Here is a tiny trained network, its code and every weight. The questions are about switching its units off for an input and a target symbol, where a switched-off unit gives its printed mean instead of its output.

import numpy as np


def w(rows, s, z=0):
    codes = np.array(rows[::2]) - 128.0
    scale = np.full(codes.shape[1], s)
    scale[-1] = z or s
    return codes * scale


def f(y):
    return np.maximum(y, 0)


def softmax(a):
    e = np.exp(a - a.max(-1, keepdims=True))
    return e / e.sum(-1, keepdims=True)


def log_softmax(a):
    a = a - a.max(-1, keepdims=True)
    return a - np.log(np.exp(a).sum(-1, keepdims=True))


def net(x, mask):
    ids = ['ΞΠΣαγδζηλμφψ'.index(c) for c in x.split()]
    T = len(ids)
    res = E[ids] + P[:T]
    q, k, v = (res @ M[0].T for M in (Q, K, V))
    z = softmax(np.where(np.tri(T) > 0, q @ k.T / 2**0.5, -1e9)) @ v
    res = res + np.where(mask[0], z, O[0][:, -1]) @ O[0][:, :-1]
    y = f(res @ A[0][:, :-1].T + A[0][:, -1])
    res = res + np.where(mask[1:9], y, B[0][:, -1]) @ B[0][:, :-1]
    return log_softmax(res[-1] @ U[:, :-1].T + U[:, -1])


Q, K, V, O, A, B = {}, {}, {}, {}, {}, {}
E = w([
[165,102,75,190,82,122,126],'Ξ',
[93,114,153,92,216,252,165],'Π',
[111,175,125,107,66,139,145],'Σ',
[168,169,126,192,156,65,149],'α',
[124,153,160,58,104,140,132],'γ',
[114,145,95,162,47,149,135],'δ',
[119,76,78,167,128,93,162],'ζ',
[131,194,102,103,137,83,165],'η',
[94,61,147,180,135,108,138],'λ',
[174,147,98,110,99,117,135],'μ',
[98,63,157,99,122,146,105],'φ',
[107,143,176,137,133,120,129],'ψ',
],0.026)
P = w([
[245,59,186,122,80,151,236],'0',
[172,119,139,88,140,226,146],'1',
[109,129,87,160,37,29,102],'2',
[142,129,124,78,156,240,118],'3',
[110,132,80,157,45,28,101],'4',
[149,137,116,81,158,243,93],'5',
[105,131,86,156,47,33,96],'6',
[155,145,104,78,163,239,62],'7',
[114,140,74,159,49,30,94],'8',
],0.012)
Q[0] = w([
[112,127,90,156,250,206,142],'h1',
[117,75,133,155,94,33,128],'h1',
],0.015)
K[0] = w([
[73,128,80,152,215,117,60],'h1',
[134,65,166,144,118,97,254],'h1',
],0.013)
V[0] = w([
[84,221,169,60,80,120,102],'h1',
[137,152,71,134,8,201,131],'h1',
],0.011)
O[0] = w([
[164,133,181,110,84,80,122,2],'h1',
[123,125,156,180,67,176,250,218],'h1',
],0.016,0.0071)
A[0] = w([
[187,101,228,184,168,206,178,158],'n1',
[215,131,126,35,131,185,171,65],'n2',
[58,117,99,222,45,1,67,176],'n3',
[72,146,44,74,235,205,96,92],'n4',
[116,180,43,51,91,43,153,152],'n5',
[68,88,108,108,83,17,21,39],'n6',
[191,42,68,37,77,186,130,102],'n7',
[203,101,201,109,51,98,166,2],'n8',
],0.0087,0.0095)
B[0] = w([
[109,167,166,77,132,200,35,249],'n1',
[160,183,154,95,127,18,140,167],'n2',
[86,142,183,28,145,138,138,210],'n3',
[145,80,144,224,160,75,195,254],'n4',
[155,40,152,124,196,149,111,170],'n5',
[255,236,146,191,124,202,113,150],'n6',
[35,164,56,53,109,74,170,169],'n7',
[73,94,141,245,210,86,97,203],'n8',
],0.0092,0.015)
U = w([
[153,159,78,114,76,213,126,179],'Ξ',
[76,151,145,69,179,158,123,12],'Π',
[133,81,206,166,60,108,112,28],'Σ',
[231,191,123,183,144,192,71,168],'α',
[74,74,165,93,76,26,101,108],'γ',
[175,111,165,162,58,204,119,104],'δ',
[63,137,75,136,71,81,155,106],'ζ',
[236,79,209,67,56,114,210,254],'η',
[74,44,129,157,122,131,2,45],'λ',
[120,197,122,72,56,108,215,223],'μ',
[12,112,94,42,121,114,72,182],'φ',
[196,86,212,83,122,219,19,163],'ψ',
],0.0072,0.0051)

Each question gives the input, a string of symbols that net reads in full, and the target symbol t.
The units are the heads (2 rows each of Q, K, V and O) and the neurons (one row each of A and B). Each row of codes is followed by its name. A weight is (code - 128) times the scale printed after its matrix; where a second scale follows, it is the last column's (O, A, B and U).
mask holds one flag per unit, heads first, then neurons. A switched-off unit (its flag False) gives its mean, the last column of its rows in O or B, instead of its output. The means were averaged over made-up inputs and are rounded, as every weight is.
A unit's drop is (log p(t) with every unit on - log p(t) with that unit switched off) / (log p(t) with every unit on - log p(t) with every unit switched off).
The circuit of an input: a set's keep is (log p(t) with only the set's units on - log p(t) with every unit switched off) / (log p(t) with every unit on - log p(t) with every unit switched off). Starting from all 9 units, units are removed one at a time, each time the one whose removal leaves the highest keep (on an exact tie, the one counted first), for as long as the keep stays at least 0.8.
circuit, biggest first: the units of the circuit, biggest drop first
unit that matters most: the unit with the biggest drop
top k neurons: the k neurons with the biggest drops, biggest first
drop of u: that unit's drop, to one decimal
input γ η ζ, target γ: circuit, biggest first -> (h1, n8, n3)
input Σ γ γ α Π Σ, target Σ: top 2 neurons -> (n8, n2)
input λ δ Σ η ψ ψ η, target λ: top 2 neurons -> (n5, n4)
input η Σ ψ, target η: unit that matters most -> n1
input Σ α Ξ, target Σ: circuit, biggest first -> (h1, n8)
input α ψ α ψ α λ γ, target α: circuit, biggest first -> (h1, n6)
input δ ζ Π γ Π ψ Σ λ α, target δ: circuit, biggest first -> (h1, n1)
input ζ η φ μ λ μ Σ, target ζ: circuit, biggest first -> (h1, n4)
input λ α ψ ζ, target ζ: circuit, biggest first -> (h1, n4, n1, n7)
input ψ ψ η Σ α ζ μ, target ψ: top 2 neurons -> (n5, n6)
input ζ λ μ α η ψ, target ψ: top 3 neurons -> (n4, n7, n8)
input Σ λ λ η φ α α, target Σ: top 2 neurons -> (n8, n7)
input γ α ψ δ λ ψ μ ψ, target ψ: top 2 neurons -> (n4, n7)
input φ Ξ ψ γ α μ Σ, target φ: circuit, biggest first -> (h1, n4)
input λ η γ α Ξ ζ Π Ξ ψ, target λ: circuit, biggest first -> (h1)
input ζ η μ μ ζ μ μ ζ γ, target ζ: circuit, biggest first -> (h1, n4, n1)
input η ψ μ φ Π α λ, target η: top 4 neurons -> (n1, n6, n8, n3)
input α φ Ξ, target α: top 3 neurons -> (n6, n1, n4)
input Π δ μ ζ ζ γ, target γ: circuit, biggest first -> (h1, n8, n2)
input ψ η γ, target ψ: circuit, biggest first -> (h1, n6, n5)
input Ξ ψ μ, target Ξ: top neuron -> (n4)
input ψ Π η Σ μ α δ, target ψ: top 2 neurons -> (n6, n3)
input α η φ η Σ η, target η: top 2 neurons -> (n1, n5)
input γ Ξ Ξ φ η, target γ: top 2 neurons -> (n8, n6)
input μ Σ μ ζ α ζ ψ, target μ: top 2 neurons -> (n8, n5)
input α λ γ δ ψ γ γ Σ, target Σ: drop of h1 -> 1.3
input δ Σ μ γ μ Σ ζ, target δ: drop of n8 -> 0.1
input η λ γ φ Σ α μ μ, target μ: drop of n2 -> 0.3
